Here is a tiny trained network, its code and every weight. The questions are about switching its units off for an input and a class, where a switched-off unit gives its printed mean instead of its output.

import numpy as np


def w(rows, s, z=0):
    codes = np.array(rows[::2]) - 128.0
    scale = np.full(codes.shape[1], s)
    scale[-1] = z or s
    return codes * scale


def norm(h):
    return h / np.sqrt((h * h).mean(-1, keepdims=True) + 1e-5)


def f(y):
    return y / 2 * (1 + np.tanh(0.7978845608 * (y + 0.044715 * y**3)))


def log_softmax(a):
    a = a - a.max(-1, keepdims=True)
    return a - np.log(np.exp(a).sum(-1, keepdims=True))


def net(x, mask):
    res = np.array(x, float).reshape(1, 7) / 4 @ E
    u = 0
    for l in range(4):
        y = f(norm(res) @ A[l][:, :-1].T + A[l][:, -1])
        res = res + np.where(mask[u : u + 4], y, B[l][:, -1]) @ B[l][:, :-1]
        u += 4
    return log_softmax(norm(res)[-1] @ U[:, :-1].T + U[:, -1])


A, B = {}, {}
E = w([
[124,133,132,131,127,119,132,128,132],'x0',
[127,123,125,126,125,133,130,127,132],'x1',
[162,252,134,52,20,143,104,107,113],'x2',
[129,128,129,129,126,126,123,131,121],'x3',
[139,95,17,156,84,47,173,22,52],'x4',
[245,122,113,198,88,119,115,143,176],'x5',
[127,123,118,120,122,133,135,133,136],'x6',
],0.0035)
A[0] = w([
[187,118,103,208,183,154,98,181,211,78],'L0N1',
[52,50,228,175,231,186,56,206,237,92],'L0N2',
[182,253,241,58,56,231,138,170,137,5],'L0N3',
[123,8,49,237,171,65,233,74,54,81],'L0N4',
],0.003,0.0016)
B[0] = w([
[187,80,178,56,96,84,152,67,122,179],'L0N1',
[193,164,125,108,121,152,213,146,50,254],'L0N2',
[93,2,86,171,228,64,61,100,246,201],'L0N3',
[127,146,159,69,158,98,13,210,232,247],'L0N4',
],0.0038,0.0037)
A[1] = w([
[28,216,128,79,86,187,133,63,63,8],'L1N1',
[3,136,217,18,215,171,81,176,158,105],'L1N2',
[102,137,155,137,111,193,188,103,37,8],'L1N3',
[147,188,179,188,141,237,98,177,224,51],'L1N4',
],0.0036,0.0017)
B[1] = w([
[201,52,223,87,42,96,101,158,117,149],'L1N1',
[98,217,19,248,82,195,115,68,104,254],'L1N2',
[140,101,85,119,183,37,161,140,154,116],'L1N3',
[150,37,95,77,97,2,84,155,105,166],'L1N4',
],0.004,0.0039)
A[2] = w([
[85,132,117,87,234,152,124,115,101,120],'L2N1',
[88,131,94,157,172,165,117,141,161,63],'L2N2',
[6,56,121,89,214,82,119,146,107,7],'L2N3',
[83,183,117,145,186,203,254,156,29,89],'L2N4',
],0.0042,0.0021)
B[2] = w([
[176,130,125,126,33,137,129,120,171,161],'L2N1',
[177,108,131,101,72,136,123,71,109,169],'L2N2',
[125,208,105,179,55,207,101,111,123,144],'L2N3',
[197,47,107,152,191,3,32,146,207,255],'L2N4',
],0.0058,0.0018)
A[3] = w([
[183,101,218,155,138,171,246,182,60,254],'L3N1',
[30,170,91,168,115,168,105,104,132,36],'L3N2',
[132,231,67,184,69,190,138,83,120,226],'L3N3',
[71,95,154,2,127,92,173,76,76,79],'L3N4',
],0.0052,0.00062)
B[3] = w([
[37,210,230,27,14,145,204,97,58,196],'L3N1',
[121,201,144,122,107,160,184,115,25,215],'L3N2',
[19,150,132,180,183,231,160,123,74,252],'L3N3',
[198,99,254,77,128,97,205,203,177,143],'L3N4',
],0.0052,0.0036)
U = w([
[164,45,76,147,177,56,44,147,250,255],'0',
[18,212,90,176,114,235,147,87,57,84],'1',
[148,116,255,7,73,109,241,166,85,12],'2',
],0.0097,0.0011)

Each question gives the input, the list of numbers given to net, and the class t.
The units are the neurons (one row each of A and B). Each row of codes is followed by its name. A weight is (code - 128) times the scale printed after its matrix; where a second scale follows, it is the last column's (A, B and U).
mask holds one flag per neuron, layer by layer. A switched-off neuron (its flag False) gives its mean, the last column of its row in B, instead of its output. The means were averaged over made-up inputs and are rounded, as every weight is.
A unit's drop is (log p(t) with every unit on - log p(t) with that unit switched off) / (log p(t) with every unit on - log p(t) with every unit switched off).
unit that matters most: the unit with the biggest drop
top k neurons: the k neurons with the biggest drops, biggest first
top k neurons in layer l: the k neurons of layer l with the biggest drops, biggest first
drop of u: that unit's drop, to one decimal
input [-6,7,0,5,-4,0,5], class 0: unit that matters most : L1N1
input [-6,-1,1,2,5,8,2], class 1: top 4 neurons : [L2N4 L0N3 L1N4 L3N3]
input [-3,2,-1,7,-6,-2,0], class 0: top 2 neurons : [L2N4 L0N2]
input [7,-4,8,-5,0,2,0], class 0: top 3 neurons : [L1N2 L0N3 L0N2]
input [2,-5,-2,-6,-5,2,-7], class 2: top 2 neurons : [L1N2 L3N1]
input [8,0,-8,-2,0,-7,-3], class 0: top 2 neurons : [L2N4 L0N2]
input [-7,-5,3,0,7,-1,-8], class 2: top 3 neurons : [L1N2 L3N4 L2N4]
input [2,-2,6,-6,2,-8,2], class 2: top 3 neurons : [L1N1 L3N4 L0N4]
input [6,-3,6,5,-8,-1,-6], class 1: top 3 neurons : [L1N2 L2N4 L0N4]
input [-6,-6,5,-6,2,-5,8], class 2: top 2 neurons : [L0N4 L1N1]
input [1,-5,-7,-5,-5,2,-1], class 2: top 2 neurons : [L3N1 L1N2]
input [5,2,8,-5,-7,-2,7], class 1: drop of L2N4 : 0.1
input [-8,-8,1,6,-3,1,-5], class 0: drop of L0N3 : 2.2
input [-2,-6,8,2,-2,5,4], class 0: drop of L0N3 : 0.2
input [4,-5,-5,4,-3,-4,-6], class 0: unit that matters most : L2N4
input [-2,-7,2,4,6,-5,-2], class 2: drop of L0N3 : 0.3
input [6,5,6,8,0,6,-3], class 0: top 2 neurons in layer 0 : [L0N3 L0N2]
